Below is a small trained network, with its code and all its weights. Each question gives an input and a target symbol and asks what happens when units are switched off, that is, made to give their printed mean instead of their output.

import numpy as np


def w(rows, s, z=0):
    codes = np.array(rows[::2]) - 128.0
    scale = np.full(codes.shape[1], s)
    scale[-1] = z or s
    return codes * scale


def f(y):
    return y / 2 * (1 + np.tanh(0.7978845608 * (y + 0.044715 * y**3)))


def softmax(a):
    e = np.exp(a - a.max(-1, keepdims=True))
    return e / e.sum(-1, keepdims=True)


def log_softmax(a):
    a = a - a.max(-1, keepdims=True)
    return a - np.log(np.exp(a).sum(-1, keepdims=True))


def net(x, mask):
    ids = ['βδζηπστφ'.index(c) for c in x.split()]
    T = len(ids)
    res = E[ids] + P[:T]
    q, k, v = (res @ M[0].T for M in (Q, K, V))
    z = softmax(np.where(np.tri(T) > 0, q @ k.T / 3**0.5, -1e9)) @ v
    res = res + np.where(mask[0], z, O[0][:, -1]) @ O[0][:, :-1]
    y = f(res @ A[0][:, :-1].T + A[0][:, -1])
    res = res + np.where(mask[1:25], y, B[0][:, -1]) @ B[0][:, :-1]
    return log_softmax(res[-1] @ U[:, :-1].T + U[:, -1])


Q, K, V, O, A, B = {}, {}, {}, {}, {}, {}
E = w([
[155,132,210,187],'β',
[83,254,114,75],'δ',
[113,128,217,139],'ζ',
[74,94,167,84],'η',
[141,98,155,162],'π',
[105,80,134,117],'σ',
[73,52,83,69],'τ',
[136,69,104,155],'φ',
],0.0064)
P = w([
[81,103,121,136],'0',
[222,115,148,97],'1',
[135,46,175,144],'2',
[2,169,100,193],'3',
[245,227,67,79],'4',
[82,108,245,94],'5',
[36,96,138,162],'6',
],0.0048)
Q[0] = w([
[3,205,67,228],'h1',
[249,250,9,81],'h1',
[140,208,133,123],'h1',
],0.022)
K[0] = w([
[253,159,119,58],'h1',
[170,7,175,148],'h1',
[139,113,170,109],'h1',
],0.031)
V[0] = w([
[172,52,4,179],'h1',
[167,156,199,248],'h1',
[175,216,193,178],'h1',
],0.019)
O[0] = w([
[122,139,254,147,5],'h1',
[135,33,129,39,186],'h1',
[101,99,90,35,85],'h1',
],0.02,0.0017)
A[0] = w([
[127,130,105,171,102],'n1',
[81,23,220,192,191],'n2',
[133,131,121,131,117],'n3',
[147,135,124,112,123],'n4',
[148,183,116,196,148],'n5',
[140,181,149,97,171],'n6',
[135,138,133,121,139],'n7',
[115,18,186,153,87],'n8',
[114,126,135,124,143],'n9',
[122,74,107,140,126],'n10',
[132,154,161,183,116],'n11',
[141,142,136,158,67],'n12',
[133,141,98,166,100],'n13',
[115,6,194,150,85],'n14',
[153,220,162,95,138],'n15',
[156,97,131,86,2],'n16',
[148,147,117,107,107],'n17',
[128,138,148,111,139],'n18',
[153,127,146,122,125],'n19',
[181,21,129,149,148],'n20',
[137,134,122,118,118],'n21',
[156,184,101,101,112],'n22',
[98,107,205,151,39],'n23',
[119,137,125,113,123],'n24',
],0.011,0.0077)
B[0] = w([
[140,179,155,95,150],'n1',
[181,54,14,207,245],'n2',
[135,131,139,132,126],'n3',
[122,140,137,123,130],'n4',
[236,179,103,105,218],'n5',
[90,118,90,103,143],'n6',
[126,123,121,128,130],'n7',
[155,92,233,106,185],'n8',
[120,119,111,120,134],'n9',
[71,110,131,120,167],'n10',
[6,113,133,197,200],'n11',
[65,113,151,111,145],'n12',
[138,172,167,100,153],'n13',
[161,87,252,93,197],'n14',
[58,100,103,96,158],'n15',
[170,216,157,246,147],'n16',
[129,134,155,142,128],'n17',
[144,127,104,126,133],'n18',
[157,137,117,146,132],'n19',
[94,171,76,18,201],'n20',
[125,130,140,131,128],'n21',
[130,93,186,157,137],'n22',
[65,253,248,98,163],'n23',
[112,116,140,136,130],'n24',
],0.024,0.012)
U = w([
[235,214,180,135,97],'β',
[187,30,103,91,147],'δ',
[73,166,203,70,89],'ζ',
[77,186,149,152,5],'η',
[142,94,2,219,119],'π',
[92,108,212,187,89],'σ',
[59,129,44,76,205],'τ',
[94,133,126,123,214],'φ',
],0.0036,0.003)

Each question gives the input, a string of symbols that net reads in full, and the target symbol t.
The units are the heads (3 rows each of Q, K, V and O) and the neurons (one row each of A and B). Each row of codes is followed by its name. A weight is (code - 128) times the scale printed after its matrix; where a second scale follows, it is the last column's (O, A, B and U).
mask holds one flag per unit, heads first, then neurons. A switched-off unit (its flag False) gives its mean, the last column of its rows in O or B, instead of its output. The means were averaged over made-up inputs and are rounded, as every weight is.
A unit's drop is (log p(t) with every unit on - log p(t) with that unit switched off) / (log p(t) with every unit on - log p(t) with every unit switched off).
The circuit of an input: a set's keep is (log p(t) with only the set's units on - log p(t) with every unit switched off) / (log p(t) with every unit on - log p(t) with every unit switched off). Starting from the 12 units with the biggest drops (on a tie, the unit counted first), units are removed one at a time, each time the one whose removal leaves the highest keep (on an exact tie, the one counted first), for as long as the keep stays at least 0.8.
units of the circuit, in order: the units of the circuit, biggest drop first
top k neurons: the k neurons with the biggest drops, biggest first
drop of u: that unit's drop, to one decimal
input φ η π ζ, target β: top neuron => (n2)
input φ π π η τ, target δ: units of the circuit, in order => (h1 n23 n11)
input ζ σ σ, target τ: units of the circuit, in order => (h1 n20)
input δ β σ σ φ β, target β: units of the circuit, in order => (h1 n2 n11 n5)
input σ π σ, target π: units of the circuit, in order => (n2 h1)
input β π σ, target ζ: top 2 neurons => (n20 n2)
input τ ζ φ δ β, target σ: units of the circuit, in order => (h1 n23 n11 n2)
input ζ π π, target τ: units of the circuit, in order => (h1 n20)
input π σ β β φ ζ, target ζ: units of the circuit, in order => (h1 n2 n14)
input δ τ σ π π β τ, target β: units of the circuit, in order => (n11 n15)
input β π τ, target ζ: top 2 neurons => (n2 n20)
input σ φ ζ π σ, target τ: top 4 neurons => (n2 n20 n14 n8)
input π π π φ σ σ, target σ: top 3 neurons => (n23 n2 n14)
input σ β τ, target π: units of the circuit, in order => (h1 n2)
input φ ζ π τ ζ, target δ: top 2 neurons => (n11 n23)
input φ φ σ τ σ β, target η: top 2 neurons => (n11 n23)
input π η π σ, target β: top 2 neurons => (n2 n5)
input τ β π σ φ, target δ: top 2 neurons => (n23 n11)
input ζ σ ζ φ φ, target τ: top 3 neurons => (n20 n2 n14)
input π β φ π ζ, target σ: top 3 neurons => (n23 n2 n14)
input π β π σ φ β β, target σ: top 2 neurons => (n23 n2)
input φ η φ π φ π δ, target π: top 3 neurons => (n2 n20 n14)
input φ π φ, target σ: top 3 neurons => (n23 n11 n2)
input π φ π π, target σ: drop of n23 => 1.0
input η β η β, target ζ: drop of n20 => 0.2
input β σ π, target ζ: drop of n14 => 0.2
input σ σ β τ σ, target ζ: drop of h1 => 1.1
